Each row was made from one small tree. The marks that hang from a mark follow it in brackets, in alphabetical order. Every link used is in the known rows. Write each row's tree.
Each row is shifted at random along 3 fixed directions that mean nothing.
Known rows:
T(K(E J(L(R))) U): [ 152   18  159  166   41  -40  272  327 -194 -127  170 -126   42   27
  -74   22 -163   54 -169  122  107  109 -242 -215  351  -71 -146   15
   14 -237  -96   42   -1   55  265  -49  730  247   -3 -201 -107 -312
  -18 -245  268  132   54  -88  -79  161  -46  135    8  287 -107 -302
   75  222 -179]
J(L(R(E X(P)))): [-145 -120   22   24   26  -57   30  -39   39  220  -57  110   92 -135
 -224 -109  -20    6  212  131 -120  -69 -289   91  371  -41 -161   34
   76 -216   25  169  149   53  -47   49  154  215 -126 -111  -34  -94
   50 -147   45  -71   35  -25  -10   66   16  -91  272  168  -65 -137
  312   -1  -33]
U(V(Q(L) X(K(E) P))): [-113   35 -199  -11  115  -46   23  221   99  -17  -33 -211  109  -58
 -212 -155  -40   22   -9  107   73 -120 -235    4  201 -222 -271  -26
  -11 -286 -102  142   62 -138   22  198  169  203   -6 -122 -236   31
 -126 -191  148    1  112   10   27  145    8 -205  185  145   32 -344
   32  127    8]
U(T(X(K(J) W))): [ -86  -57   10   30   56   32  185  124  -23   48   60   23  -40  -75
 -192  -41 -105   18  -16   70  244   37 -280  -78  192 -155 -203  -31
   51 -278  -87   54    1   -4   98  244  292  100   -3 -104 -163  -77
  -92  -59   42  -95  158  -56  222  145  110  -15  201  -56 -153 -168
  206  122  -56]
U(T(P V)): [-101  -65  -65  -97   31   -3  -27  -54  -49  -34  139   16  228 -213
 -112 -133  -15   57  -11  100  227   88 -348  -47  173 -225 -317  -11
   63 -226   83  108  -81 -169  -62   81  132  162   36 -266  -39  -16
 -155    9   73  110   11   31  138  187   97  -83  319   28  -32 -363
  270  146 -118]
V(X(P(K(J)) W(Y))): [  81 -186   81  194  297 -226  323  419  -73  -52   72 -410  136  153
 -113  -98 -455  -83 -461  -21    4 -147 -411  -46  486 -309 -121  174
  129 -142 -199  144  -31  -98  230  237  507  344  163 -354 -380  -83
 -104 -283  320  271  200  -93   41  373 -177 -237 -131  463  -28 -440
  -81  361  -65]
T(P(E) V X(U W)): [ -53 -253  -37  -24   56 -103  180  137 -128  119  -68  -42   68   91
 -331 -153 -182  198 -225   97  -70  -76 -482   75  378 -207 -205  -18
   82 -275    0  127  -31  -80   63   22  513  480  196 -215   42 -103
 -280  -70 -102  199  235 -178 -101  182   35  -22  334  278 -141 -417
  280  216  -56]
Q(L X(K(E) W)): [ 119 -209   29   56   73  102  145  367 -130  -13 -152  104 -263  142
 -338  -35 -251   36  -81   65 -109 -280 -300  -89  111 -149  125   -1
   52 -242 -391  130  -22  219  171  400  408  134   77   78 -296 -243
  -15 -234   17 -237  130    0   18  147  -11   36   88   43  -93  239
  133   63   -1]
K(E(R) J(L(X)) P): [ 216  -72  202  172   20 -116  142  465 -168 -136   23 -143  111  157
  106   -4 -334   24 -247  -71   70  118 -245 -146  405 -114   66   68
  -58 -174 -253   81   95  169  395   44  672  321   26 -253 -395 -305
  207 -242  266   -1   -2  -85  -31  315 -272  234   99  269 -120 -265
  174  342  -70]
U(T(P X(W(C))) V): [ -98   -9  -22  -27   54  -24   44  142  -25    6   91 -198  196 -114
  -70 -150 -160   26 -153   55  266  121 -366 -139  268 -222 -336  -25
   96 -190  -70   26  -75 -120  108  137  360  258   36 -242 -122  -36
 -241  -17  -41  121   76   12  148  155  -20  -96  286  -22  -96 -348
  300  194 -105]
X(K(E) W(C(Y))): [ 103 -108   11  157 -126  148  134   94   13  133   -7  106 -252  140
 -352  -47  -75   44   23  245  -27 -206 -136   65   68 -101  -26  -69
  107 -439 -196 -158  132  272   77  520  369  129   61  164 -318  -74
   91 -102  -71 -382  255 -149  155  184  225  105  199   86 -339  160
  182  127   59]
Y(U V(H) W(C)): [  54   76    5  141  166 -257  110  318 -367  159   80 -250   53  343
   58 -160 -329 -153 -135   92   19  107 -349 -239  403 -437 -186  182
  202 -118 -197  165 -116 -229  135 -186  572  386  -81 -345 -232 -274
 -164 -129  205  236  182   87 -109  264   11 -232   16  334  -85 -287
 -135  412 -109]
K(E(R) J(L(X))): [ 308 -106  259  185  166 -117  144  507 -155 -242    1 -159   67  143
   47  -88 -371    9 -254  -57   43   38 -228 -151  229 -187   99   20
   -2 -131 -365  109   14  197  315  107  613  102   13 -161 -414 -353
   78 -297  367  -61  -64  -30    8  299 -234  186  -30  268  -79 -209
  -13  224   43]
Q(H(Y(U(T) V W(C))) L): [ -51   75  -57   74 -116  145   83  340 -455  239  -79   39 -172  225
 -131  -53 -454   -4  120   73   75  -21 -280 -312  261 -232    0   51
   77 -250 -376   48  -42   28  402   84  468  400  -97 -238 -164 -339
  137 -277 -170 -125   93   35  -61  216   31   -9  208   -5 -184  311
   25  320 -158]
X(P(K) U): [  67  -44   75  139 -154   -9  268  170  -48  -94 -132  -99 -243  174
 -350   20 -165   46  -81  257   90 -363 -131   56   69  -33  -41 -108
  -19 -229 -127  -44  180  197   99  258  300  150   54   15 -301 -109
   57 -287  -41 -206  223 -185  -21  104  119  -34  168  173 -147   -3
   51  151  -16]
W(C Y(V(Q(P)))): [ -91   90  -34   22  173 -103  -30   24 -106  209  223 -252  314  -48
  -22 -230 -227 -138 -273   43  -10  107 -340  -29  458 -388 -313  264
  249 -207  -11   59    6 -157  128  102  296  399  -34 -375  -46  -22
   -3 -199  157  245   89   46   37  201  -27 -276  375  413    1 -391
  132  505 -165]
L(R(E X(U(T(K P))))): [ 168 -232  240   88  102   74  185  137   44 -223 -118   36  -67   98
 -210 -122 -144  -11  -25  132  -30 -203 -216 -107   23   -6    0 -158
   67 -217 -198  103   50  230   47  276  306   -2   89  116 -243 -258
  -47 -314   40 -143  -18   12  -67   90  -16   50  104  169 -171  -65
  159  -84   27]
E(R(X(P U))): [  55 -104  168  141  103  -57  102  186   67 -122 -111 -116  -15   62
 -185 -146 -244   41 -184  102  -40 -138 -221   43  260 -131  -70    2
  -38 -265  -79  105  -10   40  111  253  373  161  -47  -62 -342 -266
   64 -240  128  -37   -3 -106    5  179   37   -4  -19  223  -81 -154
   21   74  126]
V(H(C Y(U W)) Q X(K)): [   2   10 -218  163   10   99  331  342 -107  128   -7 -342 -251  340
 -237   55 -178  -12  313   65  184  -32 -200 -157  313 -257 -213 -129
 -153 -482 -418   65   -9   33  281  271  423  247  -82  -78 -156 -195
  121 -319    7  -42  423 -112  -49  126  259 -260 -206  300 -289 -128
  -56  319   33]
T(K U V X(P)): [ -46  -35  100  111  -54  -71  420  280 -185  -28   59 -273    6  118
 -283  -16 -292  181 -338  147  121   39 -420 -272  395  -86 -274  -68
  -12 -292  -50   64 -167  -34  230   36  820  441  130 -166   94 -251
 -130 -234  -44  371  159 -111 -221   93   16   93  198  307 -189 -468
  103  202 -194]
K(E(R(X(U(T)))) J(L) P): [  83   25   35   42 -126   62 -105   27   10  -93  -23  158  -30   -5
  -26   17  108  104  159  171   95  -13 -136  -38  145  -25  -27  -69
 -165 -369  -16    4  172  128  109  105  217   86  -22  -45 -334 -180
  181  -78  183 -321  149 -102  124  115   35  264  286  -31 -166 -175
  410  138    4]
E(R(X(K(P) W))): [ -76  -59   91  208 -109   96  170  238  -49  134 -107   44 -194  100
 -300  -10 -252   87   42  100    7  -76 -199   21  350  -40  -85  -38
  -54 -385 -103  -16   71  147  266  371  490  249  -82   41 -207 -281
  272 -190  -84 -220   52 -170   62  136  173  181   71    1 -263   70
  163   32   71]
P(E(R(X(W(Y)))) K(J)): [ 317 -224  228  187  322 -143   20  344 -200 -380  -29  -53  -30   83
  -97 -192 -199   25 -311  121   98 -334 -215   -5 -167 -296   57  -38
  208  -93 -215   42  -43   31  -13  275  217 -214  259   -6 -510 -177
 -247 -294  557 -181   62   51  207  205 -111   -2 -137   34  -86 -123
   54   73    7]
K(E(R(X)) J): [ 116  -73   61   50  284 -136 -105  175   50 -162   97   42  214  -78
   12 -188  -24   48 -212   23   -1   59 -185    9  243 -274  -69   83
   41 -253   46  154  -13  -68   32   93  253   87   33 -174 -398 -202
  -92 -112  429   10   -4   -3  106  300  -68   81   38  154   24 -396
   63  186   92]
U(T(K P X(W))): [ 165 -158  166   44   11   61  283  245 -111 -305   14  -95  -96   78
 -165  -20 -256   53 -151  106  298 -102 -334 -215  -20 -147 -126 -193
  -10 -202 -322   -8 -180  139  151  332  448    8  216  -25 -192 -237
 -136 -179   44  -64   75    6  107   88   36   67   52   18 -206  -78
  239   13 -108]
H(C Y(V(X))): [-179  -11 -240    6  172   -6   27  -59   64  191  157 -176  158  -88
 -173 -151  -46  -71   94  146  125  166 -177  -30  436 -424 -279   55
  -11 -336  116   22 -109 -100   81  182   49  270  -87 -182  -71 -175
  -58 -126    6  184  275   18  224  134  149  -60   90  279 -186 -455
  114  388    6]
P(E(R(X(W(C)))) K(J(L))): [-224   52 -146   76  -28  -25 -195 -116 -238  326  -22  376 -156 -183
 -353  -67  238  148  392  283   63 -170 -202  203  174 -158 -194  -20
  153 -350  225  -95  210  -63 -102  101  -24   19  -69   62  -69   -6
  -28  -39  180 -421  268  -99  258  -44  259   43  254 -278 -170   -1
  470   31  -80]
P(E(R(X(U(V)))) K(J)): [ 296  -86  263  275  194  -92  231  661 -425 -202  -47 -208  -68  205
  -76  -75 -481   16 -333   27  104 -151 -225  -97  154 -205   54  -36
  203  -64 -322  -14   31   82  326  162  653   71  106 -117 -452 -316
  -75 -390  369  -65    7  -43   33  264 -187   68 -153   32 -124 -125
    2  229  -48]
L(R X(K(J P(E)) U W)): [-131 -168   96  211  -33  -27  422  300   -8  158 -171   52 -286  277
 -423  -36 -197  -31    0   77   41 -174 -269   -8  347   39   46  -45
   24 -292 -123   35  343  294  319  246  501  300  -32  119 -165 -116
  118 -336 -203 -238  224 -256   -8  136   14  114  271  228 -309  -16
   31  139  -53]
K(J(L(X(W(Y)))) P(E(R))): [ 162  -27  184   99 -133   26  128  204 -156 -252 -164   55 -191  217
 -120   39 -140   21   72  171  223 -288 -197 -112 -169  -39   84 -189
 -111 -193 -362  -57  141  334  212  301  207  -68  113  143 -260 -185
  169 -269   76 -515  106  -75  110   37  -39  297  253  -28 -270   25
  285  100   -3]
X(P(E K) U W(C Y)): [ 140 -217  121  211  -37  -71  186   66  -22  109  -64 -149 -127  209
 -341 -105 -188   25 -304  242 -119 -367 -244  136  212 -159  -61   73
  216 -261 -108 -106  237   83   74  244  377  338  176 -114 -398   34
  -81 -194   23 -118  407 -249   63  192   34 -190  211  374 -215  -72
  165  347  -39]
W(Y(U V(H(C) Q X))): [ 191   -5    7   44  135    5  -22    0   20 -331    5 -236  -67  209
 -102 -172  -26 -125   39  241  192 -342 -161 -156 -272 -321 -127 -141
  -64 -267 -329   70 -130   43  -85  330  -37 -237  103   58 -213 -154
 -106 -299  267 -215  191   87   80   -2  177 -149  162  234 -119 -204
  -97  174   78]
C(Y(V W)): [ 101   67   28  110  -75   66  174  252 -411   93    1   28 -128  241
 -100  -87 -504 -170   54  210   49 -154 -303  -97  225 -216  -22  -31
  152 -221 -316  -84 -119   96  238  302  376  197  -27  -83 -183 -287
  162 -234 -164 -165   45   -8    4  215  120  117  274   75 -300   -3
   65  221  -87]
E(R(X(K P U W(C)))): [ -25 -117   93  158   32   -4   61   44  207  -35 -144  -27 -164   66
 -329 -141  -46   93  -74  219  -59 -220 -180   99  158 -113  -83  -27
  -55 -387   -6   39   78   79   12  354  276  123  -43   92 -356 -156
   40 -162   61 -192  159 -144  109  126  167    9   34  171 -167  -54
  101    6  157]
X(P(K(E)) W): [ 318 -261  233  225 -199   41  383  428 -137 -227 -210 -107 -299  369
 -328   79 -399   60 -225  120   70 -440 -134  -49  -64  -75  117 -182
   50 -183 -472 -106   91  394  246  454  493  123  280   99 -473 -220
   97 -287  -69 -307  172 -133  -16  206  -18  157   20  132 -293  199
   31   47   41]
C(Y(U(V) W)): [ 171   52  146  223   76 -107  284  508 -467  162  155 -294  156  256
  137  -87 -793 -194 -342   11  -21   90 -417 -201  669 -236  -74  226
  258 -109 -313   38 -218 -105  419   25  844  536  -89 -518 -295 -322
  105 -243  -13  274  -50  -70 -120  448 -113 -104   58  346 -179 -190
  -41  443 -155]
E(R(X(U W(Y)))): [ 147 -206  243  227  262  -90  145  325   41 -100  -14 -229  100   84
  -89 -209 -437    8 -400   -6 -149  -36 -293    4  421 -184  -53  153
   74 -224 -142  172  -51  -15  193  235  561  255    4 -237 -396 -309
   10 -252  241  129  -25 -121   45  302  -68  -67 -119  357  -60 -232
  -52  157   91]
J(L(R X(K U W))): [-395 -145 -134   97  158 -219  110    3  118  505   55   55  114 -189
 -322 -197   -5   -5  112   78 -164   94 -401  200  771  -84 -243  267
  120 -265  263  257  270 -119  -15  -96  302  461 -243 -303   29   39
  -45  -97   60  145  186 -187   96  150   36 -273  281  347  -20 -297
  170  157 -144]
Y(V(X(P U)) W): [-127   59 -151   78  -34  -78  176  165 -239  204 -114   -8 -195  264
 -282  -70 -217 -101  169  240   33 -131 -298  -76  327 -280 -182  -20
    9 -279 -106   34   58  -77  128  109  265  285  -38  -51 -142 -177
   12 -157  -92  -94  268  -32  -19   88  185   -2  212  133 -234 -225
   16  172  -26]
L(R(E) X(P(K) U)): [ -80 -267  123  168  132 -192  239  158   34  106 -125  -23  -27  105
 -305 -187 -179  -39 -143   53 -105 -197 -291   17  407  -26   -4   50
  167 -171    0  162  229  128   71  103  369  311    7  -35 -219  -88
  -55 -338  -38   46  112 -111 -136  149 -117 -124  240  378 -129 -203
   39  132  -75]
E(R(X(K P))): [ 119 -194  201  156  247 -141  103  279  144 -279  -63 -211   53   43
 -128 -210 -240   15 -348   75    9 -158 -238   15  145 -229  -47   19
   -6 -203 -121  169 -102    1   35  311  366   56   37  -69 -462 -227
  -56 -253  334   70  -54   12   68  261  -61  -59 -147  272  -36 -208
  -55   52  129]
K(J(L) P(E(R))): [ 340 -127  227  -22  181 -134  -42  150   52 -668 -105  -60   59   53
   58 -104   32   15 -168  184  247 -292 -143  -45 -443 -204   59 -144
  -90  -63 -273  125    1  160 -105  200  -29 -304  203   48 -474 -133
 -170 -225  514 -316    8  117  201  137 -181  113   14  119  -11 -207
  175   39   54]
W(C Y(U(T(P)) V(Q))): [ 161  247  232  215 -307  227  306  287 -485  130   45 -325 -144  382
  -74   95 -560 -161  -51   83  223    6 -276 -355  256 -173 -137  -59
   66 -248 -539 -244  -27  232  611  259  752  322  -75 -134  -21 -348
  402 -348 -211 -159   84  -75 -131   70  123  112  400  222 -372   87
  142  465 -135]
U(T(P(E) V(Q(L(R))) X)): [ 180 -190  174  -28   45   74  248  334 -274 -211  -63 -162   72   70
 -114  -77 -381   47 -162  -68  218   -2 -431 -183   85 -216 -124 -142
   83 -150 -403  100 -141   30  253  126  524  182  153 -190 -103 -211
 -114 -233   28   84  -20   42  -68  178 -109    3  225  168 -121 -190
  225  136 -129]
P(E(R(X))): [ -42 -102   27   41  132  -67  -39   93 -180  163  -27  163   85  -95
 -211 -167 -110   32   27   74  -22  -47 -250  164  303 -205 -178   16
  158 -248   26   43   34  -85   15  159  236  155  -42  -79 -151 -165
  -31 -118  159 -128  -25  -69   60  117   90  -35   98   -3  -99 -122
  190  124   61]
C(Y(U V(Q))): [ 158   95    5  -36   20   47  -40  -64 -121 -290  -63   28  -84  144
  -87 -144  -94 -146   98  334  142 -406 -176  -31 -255 -217  -46 -138
    8 -250 -232    8 -192   62 -120  321  -75 -202   11   66 -222 -198
  -47 -228   66 -325   61   64   74   49  216   -9  302   95 -154  -70
    6   47   33]

Which tree is each row?
[-166  224  -25   84  -40  -11 -106 -167  -89  336  240 -116  177  -77
 -103 -144  -76  -69  -36  191   85   90 -258  -83  382 -218 -351  171
  169 -301   90  -96   28  -98   96  124  255  292 -127 -227   18   -9
   91 -101   22  -28  124  -67   90   72  193 -155  458  188 -138 -178
  219  410  -93] | W(C Y(U(V)))
[ 170 -177  -34 -150  200  -17  -78   18  252 -616 -221  -25  -59   97
 -235 -161  172   40  -59  136  224 -444  -69  -68 -523 -285  -44 -220
  -98 -228 -350  223  -84  187 -296  434 -286 -315  184  186 -363  -63
 -301 -272  166 -293   81  197   -4    4    8 -272  -34   80   44    1
   41 -127  137] | V(Q(H(C) X(P)))
[-103  -78 -244  -35   58  -48   15  -57   69  -21  -64  -27 -163  131
 -294 -130  113    5  336  275  174 -335 -246   29  -39 -225 -207 -190
 -139 -384 -129   78   18  -30 -152  367 -194  -61   87   83 -195   11
  -90 -202  102 -218  372  -37  129   47  284 -247   22   91 -193 -149
  -10  148  109] | V(H(Y(W)) X(P))
[-211 -117 -187  -67  143 -124   36  158   20  125  -73   21  142   12
 -247 -114  -74   39 -115  -55  -10  -94 -293   69  425 -233 -246  147
   70 -269  -53  293   72 -130    4   97  159  414  -24 -326 -124  -25
 -120 -160  -22  121  113  -36 -114  203  -22 -414  138  172   78 -173
   82  179  -60] | V(Q(H X(P W)))
[-154   22  -62  139   56 -103  129  261 -430  408   72  134   -5  -68
 -239  -15 -139   26  120   94   18   -3 -307  120  557 -140 -161  104
  261 -180  100    6  239  -80  185  -89  404  329  -91 -253  -50  -84
   -3 -189  178  -49  183 -147   52  150   18  -72  201  -30  -92 -168
  294  287 -220] | P(E K(J(L(R(X(U))))))
[-165  204 -104  113 -228  154  145  289 -198  161  -78  -38 -223  105
 -318   60 -149   32  282  205  282  -87 -137  -90  178  -35 -217 -219
  -99 -361 -170 -175  178  152  319  357  347  139 -120  143  -53 -131
  221 -245 -181 -384  115 -123   88   15  194  210  291 -224 -297  -35
  156  154   29] | U(V(X(K(J P(E(R))))))
[-381  305 -237  -10 -223   67   28  -44  -96  329  -33  250 -201  -53
 -328   43  165   73  573  270  192  -75 -188    2  203   31 -215 -137
 -123 -354   47  -17  293  140   94  116    6  110 -247   95  163  -35
  172 -118 -200 -479  225 -180  104  -85  302  128  501 -262 -154  -87
  278  104  -39] | K(J(L(X(U(V(H))))))
[ 312 -215  151   75  -33    2  124  112   65 -435 -105 -137 -136  135
 -224  -95  -55   72 -217  266  145 -378 -123  -56 -271 -104   10 -180
    2 -210 -190   11   80  147 -109  265  167 -116  226   24 -529  -56
 -187 -226  199 -174  209  -44   92  157   16  -51  153  164 -125 -144
   41   72   18] | X(P(K(E)) U(T(V)))
[ -77   80  -16   -9  130  -57 -241 -399   89   54  294  -38  238 -204
  -74 -250  171  -32  -81  274  127   23 -280  -94   73 -296 -356  146
  165 -314  197    1  -89 -203 -231  131  -38    5   16 -187  -83   80
 -161  -26  294    3  166   56  242   49  208 -247  392  214  -66 -302
  248  266 -109] | W(C Y(U(T(K V))))
[  61  -22 -123  -42   47   74   31  257  -19 -149   75 -305  133   11
   44 -118 -171  -23   47   18  324   76 -173 -222   63 -267 -275  -91
   41 -227 -302   89  -40  -69  100  130  178  133  -11 -261 -271  -47
 -153 -182   -9   57  117  101  154  193  -27 -267   95    1  -93 -248
  109  255  -67] | U(T V(H(C Y(W)) Q(P)))
[ -10  -53   57    1  -35  -49  152   12  140 -252 -155 -136  -98   64
 -290  -89   25  108 -157  249  195 -309 -229  -91 -120  -80 -206 -183
  -78 -273 -117   42  -56   74  -64  268  226   42  142  125 -129  -80
 -285  -99  -76 -139  205  -77    0  -38  119   47  222   85 -175 -228
  120  -30   73] | T(U(V) X(P W))
[  17 -235  200  203  171  -61  398  409   26   58  -42 -179   28  170
 -218 -102 -399  -65 -295  -38 -105  -11 -318   -1  540  -72  -37  107
  124 -198 -116  174  140  108  298  177  653  404  -10 -188 -280 -218
   44 -319   48  169   48 -143  -64  317 -123  -73    9  408 -120 -183
  -23  169  -43] | L(R(X(K(P) U W)))
[-264   76 -133    6    9 -118  133  100  -25   96  115 -200   84 -122
 -214  -99   32  111 -161  177  224   41 -400  -47  436 -159 -396    1
  -50 -308  158   81  -99 -192   91   16  558  422  -28 -210  142  -59
 -244  -42  -22  293  152 -102  -85   79  137  -57  282  174  -92 -448
  262  256 -143] | T(P U(V) X(K))
[  33  153  113   95 -116   93  -15 -173 -114   65  198  -79   14   22
  -84  -53  -75  -68  -23  234  209  -19 -230 -199   90 -158 -235   30
   91 -313  -90 -162  -27   59  103  267  250   76    3  -82  -99  -79
  137 -150   72 -192  148  -29  132   13  204  -51  370  140 -238  -17
  288  311 -125] | W(C Y(U(T(K(P)))))
[-146 -124   78   99   85 -120  176  123  -35  222  -47   -7   39  -23
 -254 -134 -197  -35   81   30  -48   -3 -368   24  424  -86 -116   91
  119 -165 -108  143  162  142  102  104  329  238 -116 -102  -23 -105
   39 -209   22  -73   56  -79   37   82  -40  -97  193  272 -107  -79
  166   54  -92] | J(L(R X(W(C))))
[  23 -227  147  242  138 -203  357  418  -17    4  -67 -195  -70  263
 -243 -146 -380  -56 -392   29   25 -242 -364  -56  306 -193   35   48
   96 -172 -256   78   78  114  257  317  541  289  123  -75 -374  -92
  -25 -294   77   -4  143 -144   22  286 -135  -29   99  305 -212 -204
  -68  278   11] | L(X(K(J) P(E(R)) W(Y)))
[ -54   73  -89   28   63  -84   -3   81  -27  -33   -7 -110   -9   90
 -148  -95   -2   -6  106  197  155 -169 -192  -83   66 -167 -239  -57
  -24 -254  -85  106  -30  -79  -67  126  141   24  -51  -60 -154 -105
 -160 -131  125 -157  147  -41   62   65  184 -166   98   25  -59 -187
  -52  109   71] | Y(U(V(H X(W))))
[-102 -265  -90   26  149 -255 -122 -128  160  -11  -61  152   48 -127
 -311 -187  218  111 -109  233   16 -335 -208  298   92 -299 -170   79
  140 -245  257   89  121 -191 -274   87 -126  137  148 -114 -369  128
 -299    9  250  -95  303  -82  264  197   58 -160  150  128  -19 -261
  198   87   10] | X(P(E(R) K(J)) W)
[-202    2  -92   -8   40  -26  108  -55  104  128   -1   44   52  -51
 -274 -122   15   54   -1  223  -44 -109 -322    6  340  -70 -235  -18
   20 -329  173  127   55 -109  -85  172  157  235   -1 -102 -172  -40
 -105  -77    1   26  176 -114    9   93  155 -139  239   22  -74 -372
  223   61  -13] | R(X(P U(T(K V))))
[ -16 -147  141   97  -43    2  219  146  -39  -16 -187   73 -184   95
 -333  -67 -184  -17  218  117   52 -233 -271  -29   46    4    4 -125
   -2 -174 -303   77  152  352   86  287  204  -39  -31  154  -62 -175
  100 -289  -53 -379   31  -62   54  -28   42   72  198  111 -211  142
  129 -137   -3] | J(L(R X(W)))
[  56 -121 -118   53  151   75   99  -16  211 -167    0 -219  -95   97
 -258 -145    0  -45   51  275  155 -124  -72  -80  -35 -365 -106 -126
 -113 -354 -110  -14  -94  123   -5  405  -26  -39   55   99 -280 -199
 -137 -211   46  -85  350   28  290   81  180   26  -18  273 -277 -279
   14  207  132] | H(C Y(V(X(K U W))))
